Below are the code and all the weights of a small trained network. Each question names an input and a class and asks about switching units off, where a switched-off unit gives its printed mean instead of its output.

import numpy as np


def w(rows, s, z=0):
    codes = np.array(rows[::2]) - 128.0
    scale = np.full(codes.shape[1], s)
    scale[-1] = z or s
    return codes * scale


def f(y):
    return np.maximum(y, 0)


def log_softmax(a):
    a = a - a.max(-1, keepdims=True)
    return a - np.log(np.exp(a).sum(-1, keepdims=True))


def net(x, mask):
    res = np.array(x, float).reshape(1, 4) / 4 @ E
    y = f(res @ A[0][:, :-1].T + A[0][:, -1])
    res = res + np.where(mask, y, B[0][:, -1]) @ B[0][:, :-1]
    return log_softmax(res[-1] @ U[:, :-1].T + U[:, -1])


A, B = {}, {}
E = w([
[37,171,66,64,87,133,186,151,57],'x0',
[74,102,202,132,161,61,121,255,46],'x1',
[44,13,157,199,54,223,219,126,179],'x2',
[135,147,65,104,71,188,157,134,51],'x3',
],0.0059)
A[0] = w([
[53,70,117,153,45,184,195,130,137,231],'n1',
[108,36,201,237,130,144,144,181,154,218],'n2',
[161,183,13,87,88,164,154,61,108,221],'n3',
[172,123,201,123,223,34,42,144,146,176],'n4',
[123,108,174,199,92,134,169,66,228,198],'n5',
[153,131,197,122,233,56,35,142,135,168],'n6',
[49,137,82,102,77,188,210,154,77,210],'n7',
[100,85,180,216,111,170,169,161,184,196],'n8',
[111,106,181,107,134,61,87,212,67,204],'n9',
[190,149,98,146,94,200,130,21,187,192],'n10',
[161,186,122,78,241,29,62,187,103,254],'n11',
[51,127,111,78,117,86,120,219,2,251],'n12',
[209,148,81,153,142,196,109,60,202,209],'n13',
],0.0057,0.0032)
B[0] = w([
[77,114,129,142,21,191,191,138,131,232],'n1',
[149,95,242,240,102,168,144,153,211,230],'n2',
[154,101,43,49,100,94,80,87,58,201],'n3',
[156,169,142,197,201,93,169,84,203,223],'n4',
[80,20,135,190,92,140,83,46,168,200],'n5',
[163,182,154,189,207,104,171,79,196,216],'n6',
[93,142,112,98,19,181,188,142,103,222],'n7',
[102,73,184,189,63,172,130,128,180,211],'n8',
[216,162,186,131,147,65,134,177,138,221],'n9',
[156,49,86,110,77,82,42,10,125,196],'n10',
[232,233,168,142,217,2,150,121,159,254],'n11',
[176,206,178,84,122,90,193,181,76,255],'n12',
[171,69,103,155,112,80,27,18,134,194],'n13',
],0.006,0.0079)
U = w([
[139,214,129,14,148,66,161,232,50,151],'0',
[184,87,54,95,110,90,15,90,115,130],'1',
[39,57,172,207,93,207,138,120,217,131],'2',
[168,131,204,161,91,173,171,254,115,132],'3',
[57,184,64,43,87,221,226,170,61,141],'4',
[71,105,49,50,85,197,104,108,116,95],'5',
[35,137,74,108,230,224,43,240,134,4],'6',
[174,211,155,177,251,78,154,127,205,139],'7',
],0.0052,0.0042)

Each question gives the input, the list of numbers given to net, and the class t.
The units are the neurons (one row each of A and B). Each row of codes is followed by its name. A weight is (code - 128) times the scale printed after its matrix; where a second scale follows, it is the last column's (A, B and U).
mask holds one flag per neuron, in row order. A switched-off neuron (its flag False) gives its mean, the last column of its row in B, instead of its output. The means were averaged over made-up inputs and are rounded, as every weight is.
A unit's drop is (log p(t) with every unit on - log p(t) with that unit switched off) / (log p(t) with every unit on - log p(t) with every unit switched off).
The circuit of an input: a set's keep is (log p(t) with only the set's units on - log p(t) with every unit switched off) / (log p(t) with every unit on - log p(t) with every unit switched off). Starting from the 12 units with the biggest drops (on a tie, the unit counted first), units are removed one at a time, each time the one whose removal leaves the highest keep (on an exact tie, the one counted first), for as long as the keep stays at least 0.8.
circuit, biggest first: the units of the circuit, biggest drop first
top k neurons: the k neurons with the biggest drops, biggest first
drop of u: that unit's drop, to one decimal
input [0,-7,-3,-7], class 1: top 2 neurons => [n10; n13]
input [7,2,-2,-5], class 0: top 2 neurons => [n2; n12]
input [5,6,-8,-1], class 7: circuit, biggest first => [n11]
input [-1,-2,2,-7], class 2: circuit, biggest first => [n11; n5]
input [4,-5,1,-5], class 5: top 2 neurons => [n11; n2]
input [2,-2,-1,3], class 5: top 2 neurons => [n11; n9]
input [5,2,0,3], class 4: top 2 neurons => [n11; n7]
input [4,-7,4,-2], class 5: drop of n5 => -0.1
input [5,5,5,8], class 4: drop of n7 => 0.2
input [-2,0,-5,7], class 0: drop of n2 => 0.3
